Below is a small trained network, with its code and all its weights. Each question gives an input and a class and asks what happens when units are switched off, that is, made to give their printed mean instead of their output.

import numpy as np


def w(rows, s, z=0):
    codes = np.array(rows[::2]) - 128.0
    scale = np.full(codes.shape[1], s)
    scale[-1] = z or s
    return codes * scale


def norm(h):
    return h / np.sqrt((h * h).mean(-1, keepdims=True) + 1e-5)


def f(y):
    return y / 2 * (1 + np.tanh(0.7978845608 * (y + 0.044715 * y**3)))


def log_softmax(a):
    a = a - a.max(-1, keepdims=True)
    return a - np.log(np.exp(a).sum(-1, keepdims=True))


def net(x, mask):
    res = np.array(x, float).reshape(1, 5) / 4 @ E
    u = 0
    for l in range(4):
        y = f(norm(res) @ A[l][:, :-1].T + A[l][:, -1])
        res = res + np.where(mask[u : u + 5], y, B[l][:, -1]) @ B[l][:, :-1]
        u += 5
    return log_softmax(norm(res)[-1] @ U[:, :-1].T + U[:, -1])


A, B = {}, {}
E = w([
[150,124,122,127,126],'x0',
[132,129,211,210,138],'x1',
[129,127,128,130,127],'x2',
[66,145,93,177,59],'x3',
[69,2,133,106,58],'x4',
],0.0067)
A[0] = w([
[134,135,138,251,153,50],'L0N0',
[105,166,83,114,112,110],'L0N1',
[100,134,133,253,109,57],'L0N2',
[98,11,162,154,100,252],'L0N3',
[106,77,17,214,15,74],'L0N4',
],0.0063,0.0023)
B[0] = w([
[111,122,121,231,253,155],'L0N0',
[110,68,145,63,74,144],'L0N1',
[180,98,41,167,199,161],'L0N2',
[154,62,117,70,202,254],'L0N3',
[100,169,200,28,49,221],'L0N4',
],0.0045,0.0041)
A[1] = w([
[135,185,138,193,147,166],'L1N0',
[133,88,233,171,169,44],'L1N1',
[173,213,68,95,243,85],'L1N2',
[179,89,111,106,255,254],'L1N3',
[100,40,56,150,85,129],'L1N4',
],0.0074,0.0031)
B[1] = w([
[130,61,69,149,126,169],'L1N0',
[207,45,186,121,2,157],'L1N1',
[112,117,166,91,51,214],'L1N2',
[63,59,140,139,139,255],'L1N3',
[214,110,179,183,193,169],'L1N4',
],0.0089,0.0064)
A[2] = w([
[208,65,254,194,84,21],'L2N0',
[60,87,117,172,106,131],'L2N1',
[85,124,134,127,81,238],'L2N2',
[89,180,62,110,142,1],'L2N3',
[127,141,143,226,79,99],'L2N4',
],0.0078,0.0018)
B[2] = w([
[122,254,115,99,16,255],'L2N0',
[180,210,100,85,133,173],'L2N1',
[154,117,136,46,172,183],'L2N2',
[168,150,152,151,57,132],'L2N3',
[163,102,104,150,196,154],'L2N4',
],0.0075,0.0057)
A[3] = w([
[101,1,86,152,185,18],'L3N0',
[124,173,104,230,175,76],'L3N1',
[156,178,162,154,24,132],'L3N2',
[106,124,23,118,87,181],'L3N3',
[108,151,131,162,151,4],'L3N4',
],0.0081,0.0023)
B[3] = w([
[149,193,58,254,214,177],'L3N0',
[135,51,151,130,227,152],'L3N1',
[104,222,79,143,143,255],'L3N2',
[112,170,208,219,81,182],'L3N3',
[182,139,103,68,105,100],'L3N4',
],0.0064,0.0046)
U = w([
[112,28,172,35,51,254],'0',
[135,221,108,147,5,13],'1',
[183,1,81,187,193,154],'2',
],0.0092,0.0016)

Each question gives the input, the list of numbers given to net, and the class t.
The units are the neurons (one row each of A and B). Each row of codes is followed by its name. A weight is (code - 128) times the scale printed after its matrix; where a second scale follows, it is the last column's (A, B and U).
mask holds one flag per neuron, layer by layer. A switched-off neuron (its flag False) gives its mean, the last column of its row in B, instead of its output. The means were averaged over made-up inputs and are rounded, as every weight is.
A unit's drop is (log p(t) with every unit on - log p(t) with that unit switched off) / (log p(t) with every unit on - log p(t) with every unit switched off).
The circuit of an input: a set's keep is (log p(t) with only the set's units on - log p(t) with every unit switched off) / (log p(t) with every unit on - log p(t) with every unit switched off). Starting from the 12 units with the biggest drops (on a tie, the unit counted first), units are removed one at a time, each time the one whose removal leaves the highest keep (on an exact tie, the one counted first), for as long as the keep stays at least 0.8.
units of the circuit, in order: the units of the circuit, biggest drop first
most important unit: the unit with the biggest drop
top k neurons: the k neurons with the biggest drops, biggest first
k most important neurons of layer l: the k neurons of layer l with the biggest drops, biggest first
drop of u: that unit's drop, to one decimal
input [4,5,-4,-8,-3], class 1: top 3 neurons -> (L2N0; L3N2; L0N3)
input [2,0,4,-8,-6], class 0: units of the circuit, in order -> (L1N2; L1N3)
input [6,3,-5,2,6], class 1: units of the circuit, in order -> (L2N0; L1N4)
input [-5,-1,5,0,-3], class 0: top neuron -> (L1N2)
input [-7,0,1,0,-6], class 0: top 4 neurons -> (L1N2; L2N2; L2N0; L1N4)
input [7,-8,6,-1,-6], class 0: units of the circuit, in order -> (L1N2; L2N0)
input [-4,6,-3,1,0], class 2: top 4 neurons -> (L0N2; L0N0; L0N4; L1N0)
input [-1,4,6,4,0], class 2: top 3 neurons -> (L0N2; L1N2; L0N0)
input [-4,-7,4,-5,-7], class 0: top 2 neurons -> (L2N0; L1N2)
input [-6,1,-3,1,-1], class 2: top 2 neurons -> (L2N0; L0N2)
input [-4,-3,-2,-8,6], class 2: top 2 neurons -> (L3N0; L1N2)
input [-1,2,-8,3,3], class 1: top 3 neurons -> (L1N4; L2N0; L1N3)
input [2,-2,-4,-7,1], class 2: top 2 neurons -> (L2N0; L1N1)
input [7,2,4,7,7], class 1: units of the circuit, in order -> (L1N4; L2N0; L1N3)
input [-4,8,8,-8,-4], class 1: units of the circuit, in order -> (L2N0)
input [-8,0,2,-2,-4], class 0: top 2 neurons -> (L1N2; L1N4)
input [-4,-3,-5,0,-4], class 0: units of the circuit, in order -> (L1N2; L2N0)
input [6,-7,7,-7,4], class 2: top 2 neurons -> (L3N0; L2N0)
input [-8,-2,-3,-6,-4], class 0: top 2 neurons -> (L1N2; L2N0)
input [-4,-6,7,-6,6], class 2: most important unit -> L3N0
input [4,-3,-3,0,-1], class 0: 2 most important neurons of layer 0 -> (L0N4; L0N3)
input [4,8,0,1,5], class 1: 2 most important neurons of layer 3 -> (L3N2; L3N1)
input [6,-3,1,-5,-5], class 0: top 2 neurons -> (L1N2; L2N0)
input [6,-6,-6,-8,-8], class 0: top 3 neurons -> (L1N2; L2N0; L1N3)
input [-3,6,-3,-6,-1], class 1: drop of L3N2 -> 0.3
input [3,8,-8,-4,-1], class 1: drop of L2N0 -> 2.9
input [3,-8,2,-7,4], class 2: drop of L3N0 -> 0.3
input [0,2,6,3,-5], class 2: drop of L2N0 -> 0.1
